Below is a small trained network, with its code and all its weights. Each question gives an input and a class and asks what happens when units are switched off, that is, made to give their printed mean instead of their output.

import numpy as np


def w(rows, s, z=0):
    codes = np.array(rows[::2]) - 128.0
    scale = np.full(codes.shape[1], s)
    scale[-1] = z or s
    return codes * scale


def f(y):
    return y / 2 * (1 + np.tanh(0.7978845608 * (y + 0.044715 * y**3)))


def log_softmax(a):
    a = a - a.max(-1, keepdims=True)
    return a - np.log(np.exp(a).sum(-1, keepdims=True))


def net(x, mask):
    res = np.array(x, float).reshape(1, 8) / 4 @ E
    y = f(res @ A[0][:, :-1].T + A[0][:, -1])
    res = res + np.where(mask, y, B[0][:, -1]) @ B[0][:, :-1]
    return log_softmax(res[-1] @ U[:, :-1].T + U[:, -1])


A, B = {}, {}
E = w([
[125,130,129],'x0',
[143,1,102],'x1',
[123,130,132],'x2',
[21,92,218],'x3',
[126,129,130],'x4',
[126,129,129],'x5',
[207,112,224],'x6',
[104,122,147],'x7',
],0.0094)
A[0] = w([
[97,107,207,151],'n1',
[235,100,216,151],'n2',
[67,107,157,89],'n3',
[124,213,165,89],'n4',
[152,37,123,47],'n5',
[250,156,78,225],'n6',
[112,129,113,6],'n7',
[196,116,190,3],'n8',
[83,243,108,118],'n9',
[137,53,120,39],'n10',
[75,132,50,77],'n11',
[82,140,74,21],'n12',
[123,12,79,40],'n13',
],0.012,0.0045)
B[0] = w([
[79,96,57,190],'n1',
[68,206,97,226],'n2',
[116,89,105,163],'n3',
[254,50,148,174],'n4',
[174,160,150,177],'n5',
[55,47,78,247],'n6',
[231,209,152,117],'n7',
[118,216,170,160],'n8',
[197,56,143,198],'n9',
[178,145,164,161],'n10',
[89,233,159,175],'n11',
[121,247,200,148],'n12',
[197,135,223,202],'n13',
],0.0079,0.011)
U = w([
[103,109,120,254],'0',
[76,71,104,187],'1',
[216,113,173,42],'2',
[87,252,126,23],'3',
],0.012,0.0068)

Each question gives the input, the list of numbers given to net, and the class t.
The units are the neurons (one row each of A and B). Each row of codes is followed by its name. A weight is (code - 128) times the scale printed after its matrix; where a second scale follows, it is the last column's (A, B and U).
mask holds one flag per neuron, in row order. A switched-off neuron (its flag False) gives its mean, the last column of its row in B, instead of its output. The means were averaged over made-up inputs and are rounded, as every weight is.
A unit's drop is (log p(t) with every unit on - log p(t) with that unit switched off) / (log p(t) with every unit on - log p(t) with every unit switched off).
The circuit of an input: a set's keep is (log p(t) with only the set's units on - log p(t) with every unit switched off) / (log p(t) with every unit on - log p(t) with every unit switched off). Starting from the 12 units with the biggest drops (on a tie, the unit counted first), units are removed one at a time, each time the one whose removal leaves the highest keep (on an exact tie, the one counted first), for as long as the keep stays at least 0.8.
circuit, biggest first: the units of the circuit, biggest drop first
k most important neurons: the k neurons with the biggest drops, biggest first
drop of u: that unit's drop, to one decimal
input [-3,-8,-4,-4,6,5,-8,6], class 2: circuit, biggest first -> [n9]
input [-6,6,4,2,8,3,-1,5], class 2: circuit, biggest first -> [n13, n6]
input [-6,1,6,-1,-1,-8,6,4], class 3: 2 most important neurons -> [n2, n8]
input [5,8,-8,3,-1,7,-4,1], class 2: circuit, biggest first -> [n13, n6]
input [8,-1,3,-5,1,-2,8,1], class 3: 3 most important neurons -> [n2, n8, n9]
input [-7,-7,-6,-6,3,2,-2,-4], class 2: 2 most important neurons -> [n9, n4]
input [1,-7,3,-6,-3,7,4,6], class 2: 3 most important neurons -> [n4, n9, n1]
input [-6,-8,1,8,6,6,5,5], class 1: 2 most important neurons -> [n1, n13]
input [2,-8,-3,-5,-4,-7,2,-8], class 0: 2 most important neurons -> [n6, n13]
input [-2,2,-8,4,1,7,5,3], class 3: circuit, biggest first -> [n6, n2]
input [-2,-1,-5,-2,-4,-4,5,4], class 3: 2 most important neurons -> [n2, n9]
input [0,5,-2,6,4,6,-8,6], class 3: 3 most important neurons -> [n11, n12, n6]
input [-8,-8,1,-8,-6,-2,5,-1], class 1: 2 most important neurons -> [n6, n13]
input [-3,6,5,1,6,7,3,2], class 2: circuit, biggest first -> [n6]
input [-6,8,-1,4,-2,7,1,3], class 2: 2 most important neurons -> [n13, n6]
input [-6,1,-8,3,-5,5,6,3], class 3: 2 most important neurons -> [n2, n6]
input [-6,3,1,-5,1,-4,8,-4], class 3: drop of n2 -> 0.6
input [-7,2,-6,-8,1,7,2,0], class 1: drop of n6 -> 0.5
input [-6,7,1,-5,8,-5,-4,3], class 2: drop of n5 -> 0.1
input [4,-8,6,-7,-7,0,-2,-6], class 2: circuit, biggest first -> [n9]
input [0,7,-1,0,0,6,-7,4], class 2: circuit, biggest first -> [n13, n6]
